Below is a small trained network, with its code and all its weights. Each question gives an input and a class and asks what happens when units are switched off, that is, made to give their printed mean instead of their output.

import numpy as np


def w(rows, s, z=0):
    codes = np.array(rows[::2]) - 128.0
    scale = np.full(codes.shape[1], s)
    scale[-1] = z or s
    return codes * scale


def f(y):
    return y / 2 * (1 + np.tanh(0.7978845608 * (y + 0.044715 * y**3)))


def log_softmax(a):
    a = a - a.max(-1, keepdims=True)
    return a - np.log(np.exp(a).sum(-1, keepdims=True))


def net(x, mask):
    res = np.array(x, float).reshape(1, 7) / 4 @ E
    y = f(res @ A[0][:, :-1].T + A[0][:, -1])
    res = res + np.where(mask, y, B[0][:, -1]) @ B[0][:, :-1]
    return log_softmax(res[-1] @ U[:, :-1].T + U[:, -1])


A, B = {}, {}
E = w([
[54,153,124,86,80,165,127,85],'x0',
[128,128,126,129,128,131,127,129],'x1',
[130,108,114,1,170,170,119,158],'x2',
[99,195,85,108,130,84,164,175],'x3',
[105,86,35,145,146,121,124,98],'x4',
[138,154,134,145,193,173,182,90],'x5',
[126,125,127,132,129,130,130,130],'x6',
],0.013)
A[0] = w([
[176,62,113,159,200,104,111,194,74],'neuron 0',
[150,94,98,111,40,79,80,168,32],'neuron 1',
[100,84,61,136,173,106,104,89,22],'neuron 2',
[106,112,94,71,205,140,89,187,53],'neuron 3',
[147,166,113,146,235,166,190,107,89],'neuron 4',
[121,156,121,202,87,115,160,168,124],'neuron 5',
[163,171,74,116,130,83,167,172,80],'neuron 6',
[109,164,127,204,102,112,128,113,4],'neuron 7',
[185,55,186,154,101,186,77,74,65],'neuron 8',
[105,91,131,110,127,84,47,190,74],'neuron 9',
[74,169,49,136,164,55,150,145,112],'neuron 10',
[27,209,126,99,53,160,129,78,83],'neuron 11',
[67,36,50,174,137,100,154,89,127],'neuron 12',
[69,157,113,102,105,141,123,124,109],'neuron 13',
[155,137,146,78,120,185,125,190,93],'neuron 14',
[138,164,120,162,179,176,128,81,76],'neuron 15',
[141,183,251,145,82,125,136,115,110],'neuron 16',
[68,163,146,116,107,152,115,89,2],'neuron 17',
[125,234,118,119,88,113,210,213,37],'neuron 18',
[183,112,131,120,160,62,143,122,3],'neuron 19',
[135,91,103,122,94,77,76,165,131],'neuron 20',
[92,124,125,196,118,93,118,76,100],'neuron 21',
[131,74,87,67,162,161,135,131,80],'neuron 22',
[157,143,146,177,210,88,99,239,96],'neuron 23',
],0.011,0.0074)
B[0] = w([
[60,42,163,129,135,157,134,74,216],'neuron 0',
[87,213,160,152,48,182,201,107,204],'neuron 1',
[133,114,138,106,147,125,207,254,173],'neuron 2',
[124,173,98,225,156,76,60,120,223],'neuron 3',
[104,198,179,151,15,133,207,73,234],'neuron 4',
[117,168,111,163,196,83,57,88,208],'neuron 5',
[145,79,115,102,131,205,73,105,190],'neuron 6',
[87,162,79,181,154,118,82,126,179],'neuron 7',
[219,124,48,88,103,246,61,162,240],'neuron 8',
[114,178,173,144,115,143,178,97,191],'neuron 9',
[243,127,111,92,111,170,120,148,234],'neuron 10',
[68,37,110,138,175,124,153,89,252],'neuron 11',
[163,111,155,78,131,60,159,230,254],'neuron 12',
[97,84,152,125,131,144,124,80,183],'neuron 13',
[105,178,134,226,167,34,86,170,204],'neuron 14',
[142,161,145,131,77,135,161,118,172],'neuron 15',
[143,136,129,105,185,52,196,202,226],'neuron 16',
[30,69,89,186,148,178,161,142,151],'neuron 17',
[241,129,64,68,112,239,81,167,220],'neuron 18',
[42,75,66,207,150,208,132,161,141],'neuron 19',
[122,179,184,103,73,161,170,73,214],'neuron 20',
[134,182,112,168,158,101,61,121,212],'neuron 21',
[138,204,90,201,182,82,82,134,217],'neuron 22',
[28,17,127,125,152,115,153,83,225],'neuron 23',
],0.0082,0.0093)
U = w([
[116,184,111,190,183,77,51,122,95],'0',
[196,98,91,93,126,231,86,152,97],'1',
[53,16,129,130,166,139,146,88,98],'2',
[110,212,170,131,60,143,204,86,97],'3',
[152,117,147,84,146,80,113,100,254],'4',
[141,122,160,88,173,63,185,254,117],'5',
],0.009,0.02)

Each question gives the input, the list of numbers given to net, and the class t.
The units are the neurons (one row each of A and B). Each row of codes is followed by its name. A weight is (code - 128) times the scale printed after its matrix; where a second scale follows, it is the last column's (A, B and U).
mask holds one flag per neuron, in row order. A switched-off neuron (its flag False) gives its mean, the last column of its row in B, instead of its output. The means were averaged over made-up inputs and are rounded, as every weight is.
A unit's drop is (log p(t) with every unit on - log p(t) with that unit switched off) / (log p(t) with every unit on - log p(t) with every unit switched off).
The circuit of an input: a set's keep is (log p(t) with only the set's units on - log p(t) with every unit switched off) / (log p(t) with every unit on - log p(t) with every unit switched off). Starting from the 12 units with the biggest drops (on a tie, the unit counted first), units are removed one at a time, each time the one whose removal leaves the highest keep (on an exact tie, the one counted first), for as long as the keep stays at least 0.8.
units of the circuit, in order: the units of the circuit, biggest drop first
unit that matters most: the unit with the biggest drop
k most important neurons: the k neurons with the biggest drops, biggest first
drop of u: that unit's drop, to one decimal
input [-4,6,3,3,4,-4,3], class 2: unit that matters most => neuron 0
input [2,1,6,3,-5,-3,-1], class 0: 3 most important neurons => [neuron 14; neuron 3; neuron 12]
input [1,1,-5,-2,4,7,5], class 3: 2 most important neurons => [neuron 4; neuron 15]
input [-5,-4,-4,-5,3,7,-1], class 3: 2 most important neurons => [neuron 4; neuron 15]
input [-1,4,5,2,-2,-4,-5], class 0: units of the circuit, in order => [neuron 14; neuron 3]
input [1,-3,-6,-8,8,-3,4], class 1: 3 most important neurons => [neuron 8; neuron 16; neuron 14]
input [1,-8,8,-8,-3,1,6], class 0: units of the circuit, in order => [neuron 14; neuron 22]
input [8,-1,-6,-2,5,4,-3], class 2: 2 most important neurons => [neuron 11; neuron 17]
input [4,-1,-1,4,5,2,3], class 5: units of the circuit, in order => [neuron 12; neuron 2]
input [-2,-7,-6,6,8,-5,1], class 5: 3 most important neurons => [neuron 12; neuron 2; neuron 10]
input [4,1,-5,-5,7,8,1], class 3: 3 most important neurons => [neuron 4; neuron 15; neuron 16]
input [-5,5,0,3,0,2,-3], class 2: units of the circuit, in order => [neuron 23; neuron 0]
input [-5,0,-3,5,6,-8,-3], class 3: 3 most important neurons => [neuron 1; neuron 20; neuron 9]
input [-1,-2,8,2,6,-3,-5], class 0: units of the circuit, in order => [neuron 3]
input [4,7,4,8,8,-3,-4], class 1: 2 most important neurons => [neuron 10; neuron 6]
input [5,8,0,6,-7,1,-6], class 5: 3 most important neurons => [neuron 16; neuron 8; neuron 14]
input [-2,8,-5,6,3,4,-6], class 1: 3 most important neurons => [neuron 10; neuron 18; neuron 6]
input [5,-3,-8,5,-8,7,0], class 0: 4 most important neurons => [neuron 5; neuron 7; neuron 12; neuron 21]
input [8,5,6,5,-5,8,-5], class 2: 3 most important neurons => [neuron 11; neuron 17; neuron 13]
input [3,-1,-4,-7,8,-3,-4], class 5: 3 most important neurons => [neuron 12; neuron 2; neuron 18]
input [-1,0,-5,-2,-8,4,-1], class 5: unit that matters most => neuron 16
input [3,7,8,-6,-3,1,-3], class 0: units of the circuit, in order => [neuron 14; neuron 22]
input [-6,8,1,-7,-7,3,0], class 1: drop of neuron 11 => 0.2
input [3,0,8,8,-3,1,-3], class 0: drop of neuron 13 => 0.0
input [1,-8,8,-4,3,-6,1], class 0: drop of neuron 22 => 0.1
input [-1,-7,-2,2,1,4,-3], class 3: drop of neuron 4 => 0.6
input [-7,1,2,8,-4,6,8], class 1: units of the circuit, in order => [neuron 18]
